Below are the code and all the weights of a small trained network. Each question names an input and a class and asks about switching units off, where a switched-off unit gives its printed mean instead of its output.

import numpy as np


def w(rows, s, z=0):
    codes = np.array(rows[::2]) - 128.0
    scale = np.full(codes.shape[1], s)
    scale[-1] = z or s
    return codes * scale


def f(y):
    return np.maximum(y, 0)


def log_softmax(a):
    a = a - a.max(-1, keepdims=True)
    return a - np.log(np.exp(a).sum(-1, keepdims=True))


def net(x, mask):
    res = np.array(x, float).reshape(1, 8) / 4 @ E
    y = f(res @ A[0][:, :-1].T + A[0][:, -1])
    res = res + np.where(mask, y, B[0][:, -1]) @ B[0][:, :-1]
    return log_softmax(res[-1] @ U[:, :-1].T + U[:, -1])


A, B = {}, {}
E = w([
[181,166,123,70,158,32,88,3,193,181,100],'x0',
[167,206,106,92,120,190,166,155,110,222,88],'x1',
[192,131,49,78,178,63,162,27,143,224,208],'x2',
[112,222,104,68,116,67,97,149,68,169,164],'x3',
[142,199,139,52,139,148,162,111,197,67,97],'x4',
[206,114,64,107,187,202,229,186,32,84,65],'x5',
[62,200,151,124,66,165,131,133,223,131,133],'x6',
[119,59,116,121,160,98,144,117,133,40,150],'x7',
],0.0038)
A[0] = w([
[130,177,136,98,127,123,117,123,147,174,122,187],'n0',
[194,109,91,83,144,67,134,91,78,118,151,180],'n1',
[108,166,144,157,110,144,95,152,111,145,90,165],'n2',
[118,164,186,160,122,149,82,150,124,127,116,33],'n3',
[174,134,147,102,138,171,142,130,142,151,98,86],'n4',
[82,162,110,109,121,93,121,144,106,102,165,72],'n5',
[113,156,154,114,122,60,79,59,221,54,84,200],'n6',
[156,121,109,135,139,107,142,81,159,198,135,173],'n7',
[136,131,126,127,136,121,114,132,117,137,119,116],'n8',
[134,130,128,130,123,119,131,115,147,106,148,255],'n9',
[79,181,106,121,121,74,114,139,94,98,188,17],'n10',
[156,41,131,175,140,165,151,141,102,73,82,55],'n11',
[139,252,139,81,122,112,114,105,167,224,119,179],'n12',
[119,161,118,99,123,124,133,124,149,177,105,225],'n13',
[38,116,143,146,103,207,154,166,216,97,172,55],'n14',
[103,129,120,152,115,117,103,159,65,181,118,220],'n15',
[110,105,142,110,132,148,138,130,177,94,157,187],'n16',
[89,174,164,163,105,147,87,170,103,158,65,166],'n17',
[126,119,113,148,126,156,139,161,78,163,165,163],'n18',
[88,178,154,115,119,207,148,217,105,2,56,73],'n19',
],0.0092,0.00079)
B[0] = w([
[180,128,101,133,128,142,162,101,110,144,95,179],'n0',
[46,114,194,186,78,134,76,165,174,126,141,218],'n1',
[89,116,137,140,140,99,99,135,133,104,164,174],'n2',
[95,108,122,125,166,94,146,160,137,89,185,172],'n3',
[158,119,93,134,103,117,112,88,94,137,115,167],'n4',
[168,110,139,141,126,150,127,99,131,160,86,160],'n5',
[20,91,157,172,131,101,119,228,115,112,237,244],'n6',
[167,205,98,55,134,181,181,157,80,71,69,197],'n7',
[95,154,93,126,119,151,178,132,155,93,149,139],'n8',
[126,122,166,139,125,125,96,171,108,138,120,158],'n9',
[172,130,117,130,138,167,154,114,138,143,73,170],'n10',
[183,243,89,60,109,157,152,87,136,189,86,219],'n11',
[243,124,68,104,136,199,173,69,94,146,23,238],'n12',
[177,117,117,156,109,139,96,72,100,169,107,175],'n13',
[62,86,182,141,161,53,78,180,110,82,177,221],'n14',
[84,111,155,133,135,114,131,127,195,83,157,183],'n15',
[92,127,141,141,126,89,103,150,122,118,138,169],'n16',
[74,109,143,120,141,85,137,162,143,81,201,197],'n17',
[100,121,186,122,134,70,69,121,160,77,114,184],'n18',
[254,138,67,114,118,176,154,21,117,229,58,254],'n19',
],0.0066,0.0062)
U = w([
[11,94,189,151,136,93,97,170,146,75,193,251],'0',
[233,154,74,96,121,161,166,91,110,168,58,5],'1',
],0.011,0.00021)

Each question gives the input, the list of numbers given to net, and the class t.
The units are the neurons (one row each of A and B). Each row of codes is followed by its name. A weight is (code - 128) times the scale printed after its matrix; where a second scale follows, it is the last column's (A, B and U).
mask holds one flag per neuron, in row order. A switched-off neuron (its flag False) gives its mean, the last column of its row in B, instead of its output. The means were averaged over made-up inputs and are rounded, as every weight is.
A unit's drop is (log p(t) with every unit on - log p(t) with that unit switched off) / (log p(t) with every unit on - log p(t) with every unit switched off).
The circuit of an input: a set's keep is (log p(t) with only the set's units on - log p(t) with every unit switched off) / (log p(t) with every unit on - log p(t) with every unit switched off). Starting from the 12 units with the biggest drops (on a tie, the unit counted first), units are removed one at a time, each time the one whose removal leaves the highest keep (on an exact tie, the one counted first), for as long as the keep stays at least 0.8.
circuit, biggest first: the units of the circuit, biggest drop first
k most important neurons: the k neurons with the biggest drops, biggest first
drop of u: that unit's drop, to one decimal
input [0,-4,4,0,-6,-8,7,-7], class 1: circuit, biggest first -> n12
input [6,-3,6,1,6,1,-6,1], class 0: 3 most important neurons -> n1, n19, n6
input [3,5,-3,-2,-1,-5,-1,2], class 0: 2 most important neurons -> n19, n11
input [-7,-5,7,7,-4,6,0,3], class 0: 3 most important neurons -> n19, n12, n1
input [6,6,1,-8,0,-4,1,7], class 0: 3 most important neurons -> n6, n19, n11
input [7,-4,8,-5,-1,-7,-8,-5], class 0: 4 most important neurons -> n6, n1, n19, n11
input [-6,8,6,-6,-6,-5,5,2], class 0: 3 most important neurons -> n19, n14, n11
input [8,3,-7,7,-4,6,-4,5], class 0: 4 most important neurons -> n12, n1, n19, n7
input [8,6,1,-6,7,-7,4,7], class 0: 2 most important neurons -> n6, n19
input [-4,-1,2,8,-2,4,-5,2], class 0: 3 most important neurons -> n19, n12, n1
input [-4,-4,-2,4,6,1,1,8], class 1: drop of n19 -> 1.7
input [0,3,-3,1,-8,0,-5,1], class 0: drop of n19 -> 0.3
input [-5,1,-4,5,7,2,8,6], class 1: drop of n19 -> 8.8
input [7,-6,-2,5,-8,8,1,-3], class 0: drop of n19 -> 0.5
